[[ -9  31  37 -36]
 [ 42 -11 -70   6]] out 31

[[ 36 -43  49 -58  -4  23]
 [ 37 -27 -32 -12  -2  44]] out -58

[[-52  29 -66  53  11]
 [-62  49  57  33  29]] out -66

[[ 50  77 -39 -21   5]
 [ 46  21 -20   6  33]] out -39

[[ 56 -14  41 -70  31]
 [ -9   6 -12 -54  53]] out 41

[[  2 -54 -78 -65]
 [ 47  45  49 -61]] out -54

[[-11 -65 -30 -10  22 -18  -3]
 [-53  64  23 -38  24   5  24]] out 22

[[-36  19  -1 -78 -24  73]
 [ 43  25  -7 -22  62   7]] out -78

[[-60  11   6  22]
 [-47 -39 -18  29]] out 11

[[ 15 -32  39   2 -31]
 [ 18 -60 -56   7 -63]] out 39
---
[[  5   1   4   6]
 [ -4  65 -27  61]
 [  4   4   2   6]] | 2

[[-43 -25 -65   3 -34 -46]
 [ 18 -15 -40   6 -42 -17]
 [-24 -47 -41  34 -34 -73]] | -41

[[ 12 -63  46  40 -67  61]
 [ 12 -44  28  66 -67  29]
 [ 12 -63  47  40 -67  68]] | 47

[[  4 -13 -22   2  61]
 [  4 -27 -28 -32  35]
 [  4 -27 -27 -34  36]] | -27

[[-22 -24   2  32]
 [-60  22  65   4]
 [ 21 -16  -9   4]] | -9

[[ 71 -11  22  -6 -32  57]
 [-63 -31 -36 -21 -35  15]
 [  6  -3  69 -19  41  11]] | 69

[[-18  46  -6   7 -13  21 -42]
 [-32   9   1  -7   1  22  47]
 [  3  -5  23  18 -58  25   7]] | 23

[[-14  12  20  17   3   4   2]
 [  2   3 -19 -68  -1 -13  -4]
 [  4 -19  40 -31   5  11  10]] | 40
---
[[31  2  5 54]
 [58 17  3 14]] Out: 17

[[  2 -32  67   3 -52  10]
 [ 33 -32  69 -46  12 -13]
 [ 46 -32  41 -53 -70  25]] Out: -53

[-51 -64 -34 -23] Out: -64

[[ -7   9 -26 -66  54  17]
 [-11  20 -18 -38  57  19]
 [ 32 -35 -42 -52  40  38]] Out: -52

[40 65 55 16] Out: 65

[-43   3  74 -45] Out: 3

[[ 52  33 -78 -58  52]
 [ 25 -19 -12 -30  43]] Out: -12
---
0.509,0.360,-0.682,-0.230,0.364
-1.211,1.463,1.229,0.392,-0.581
result: 1.229

1.95,-0.18,0.29,0.68,0.27,-1.26 result: 0.29

1.5,-0.1,1.1,0.4,0.9,0.7,-1.2 result: 1.1

54.16,173.63,-86.93,84.88,18.95,136.76,-158.95 result: -86.93

12.1,-6.5,-5.0,-3.9,-10.4,4.5 result: -5.0

-0.13,-0.07,-0.05,0.02
-0.08,-0.01,0.15,-0.04
-0.02,0.01,0.18,-0.08
result: 0.18

16.89,-15.67,8.59,1.49,8.03,-11.18 result: 8.59

3.781,-17.564,7.381,2.787,12.838,4.138,-8.995
3.198,-4.393,22.124,20.958,15.830,4.352,-1.441
result: 22.124

-2.1,-16.6,-3.5,14.1 result: -3.5
---
[  9 -42  22  -6   3 -58 -57]: -57, 9

[ 32  62 -13   0   2]: 2, 32

[ 12 -57 -50 -49]: -49, 12

[[-25   5  28 -59  -2]
 [  0 -43  -3 -17   5]
 [-30 -42  21 -20   8]]: -2, -30

[[ 16  14 -51 -57 -49  16   5]
 [-52  43  31 -27  -7 -10   5]
 [ 20  67  20 -44  53  30 -30]]: 5, 20

[[ 5 75 11  4]
 [30 60  0  6]
 [28 58  3  8]]: 4, 28

[ -4  71  16 -71 -61]: -61, -4
---
[[  2 -61 -44  34  66  10]
 [  8 -54 -13  52  17 -51]]
2, -51

[50 43 53 57]
50, 57

[[ -5   6  51 -51  14   3  42]
 [-23  28  60   7  37 -27  52]]
-5, 52

[-60  23  40 -45  50]
-60, 50

[  3  35  66 -34 -12]
3, -12

[[ 3  0 26 -1 13  2 58]
 [ 7  1 -1  0 -1 43  2]]
3, 2

[-70 -31  59 -54]
-70, -54

[[-70 -50  66 -69]
 [ 56 -38  14   2]]
-70, 2

[[ 70 -36  49  76   7  31 -15]
 [ 69 -26  33  55  18  50 -23]]
70, -23

[[ 20   5  13 -11]
 [ 21  -3  22  10]
 [ 28  57   7  44]]
20, 44
---
[[-36 -29  54 -37]
 [-55  33  43  26]]
43

[[  2 -39   4  36  -2  -4]
 [-58 -31 -35  78 -51 -52]]
-51

[[ 15   7  50   0]
 [-17 -78  47 -32]]
47

[[ 43  16  23 -43  -2  58]
 [ -2  39  31 -25  78   4]]
78

[[-63   0  32   8   7]
 [-51  -1  24  10   5]]
10

[[ 38  -3 -25   3 -16 -50 -58]
 [  8  -1 -62  47 -38  16   9]]
16
---
[-21  52   2  62]	-21

[[ 12 -20  57 -47  60]
 [ 19 -33  60 -52  66]]	-33

[-76 -59   7  20  -9   1  -4]	20

[-62  43 -30  36  40 -45]	-30

[[ 31  -5 -48 -49]
 [ 17  -6 -66 -61]]	17

[ 17 -65  28  37  61  20 -39]	37
---
array([[3, 5, 2, 4, 0, 5, 5, 5, 3, 4, 1, 2],
       [5, 5, 2, 4, 2, 5, 5, 3, 3, 4, 7, 2],
       [3, 5, 7, 4, 7, 3, 5, 5, 3, 4, 1, 6],
       [3, 5, 4, 4, 2, 4, 5, 5, 3, 4, 1, 8],
       [3, 5, 2, 4, 0, 5, 5, 5, 3, 4, 1, 2],
       [3, 5, 2, 4, 0, 5, 5, 5, 3, 4, 1, 2],
       [3, 5, 2, 4, 0, 5, 5, 5, 3, 4, 1, 2],
       [3, 5, 2, 4, 0, 5, 5, 5, 3, 4, 0, 2]]) 5

array([[ -3,  -1, -23,  28,  -1,   1,  16,   9, -12, -28,   7, -22, -10,
         -7],
       [  5, -12,  -2,  16,   4,   7,   1, -20, -25, -18,  10, -24,   2,
         20],
       [-12,  18,  10,  -6,   8,   4,  -4, -16,  -7,   9, -30,  -8,  26,
        -33],
       [ -3, -21, -11, -26,  -5, -17,   8, -19,   4,  26,  17, -19, -12,
        -22],
       [ -9,  14,  19,  20, -14,  -8, -14,  38,  -4,  -5, -14,  26,  -2,
          7],
       [  4,  15,  -9,   0, -11,  28,   4,  -8,   0, -18, -31,   3,  18,
         10],
       [-22,  16,  15, -14,   8,   1,  13, -12,  -2,   9,  -9,  10,  11,
        -37],
       [  3, -25, -21,  15, -10, -18,   8,   1,  12, -25,  10, -26,  -9,
          6],
       [-19,   3,  11,  -7,  -1, -24,  -2,   2,  -9,  26,  16,   6, -12,
        -34],
       [ -9,   7,  18, -26,  -8,   7,  -8, -10,  14,  14, -28,  22,  20,
        -11],
       [-16, -21,   1, -20,  -5, -26,  11, -10,  12,  20,  21, -14, -11,
        -29],
       [ -7,  12,   9,  19,  -3,  20,  20, -15, -16, -15, -12, -17,  34,
          1]]) -1

array([[-266,  141, -150,  122,  490,   88,  191, -219,   80,  162,  -36],
       [-173,   71,  212,   54,  -44,  -55,  203, -136, -245, -142,  -31],
       [ 279, -359,   -5,  116,  186,  231,  163,  124,  435,  -27,  158],
       [  45,  -15, -673,  132, -288,  197,  -37,  231,  434,   57, -318],
       [  26,  -52,  164,  158,  -47,   49,   78,   53,   87,   59,  167],
       [  21,  596,   71, -145,   57, -364, -112,  -88,  161,  680,   50]]) 141

array([[-364, -527, -195,  514, -342, -368,  248, -310],
       [ 107, -342, -134, -130,  -74,  -39,  396,  -97],
       [-457, -617,   42,  877, -270, -368,   29, -242],
       [-424,  -96, -487,  155, -507, -454,  133, -456],
       [ -26,  922, -353, -696, -216,  -85, -500, -226],
       [ 454,  303,  325, -474,  347,  360, -282,  252],
       [-167, -141, -505, -177, -392, -300,  377, -366],
       [ 385,  423,  132, -601,  219,  272, -249,  141],
       [-109,  -18, -610, -396, -413, -283,  421, -388],
       [ 169,  114,  444,   83,  262,  198, -456,  191],
       [ 553,  367,  366, -596,  418,  439, -297,  309]]) -527

array([[5573, 3810, 5985, 7010, 8601, 8606],
       [5545, 3992, 6215, 6998, 8198, 8316],
       [5479, 3413, 6010, 7201, 8854, 9022],
       [5640, 3931, 5993, 6885, 8387, 8454],
       [5478, 3607, 5995, 7048, 8655, 8705],
       [5618, 4230, 6281, 6963, 8135, 8081],
       [5483, 2992, 6416, 7479, 9177, 9315],
       [5556, 2998, 6818, 7540, 9258, 9354],
       [5486, 3257, 6109, 7399, 8982, 9234]]) 3810
---
Input: [ 15 -11  69 -14  34]
Output: 34

Input: [ 51 -40 -25   7 -44  62]
Output: -44

Input:
[[ 51 -10 -26  44  65]
 [-16 -65  55 -39 -40]
 [ 54  38 -42  24  60]]
Output: 65

Input: [  6  -4  46 -24  -7  71 -21]
Output: -7

Input: [  3   8 -63  -2   2  -8   1]
Output: 2

Input:
[[-55  -9 -23 -47 -39]
 [ 22 -11 -29 -44 -32]]
Output: -39
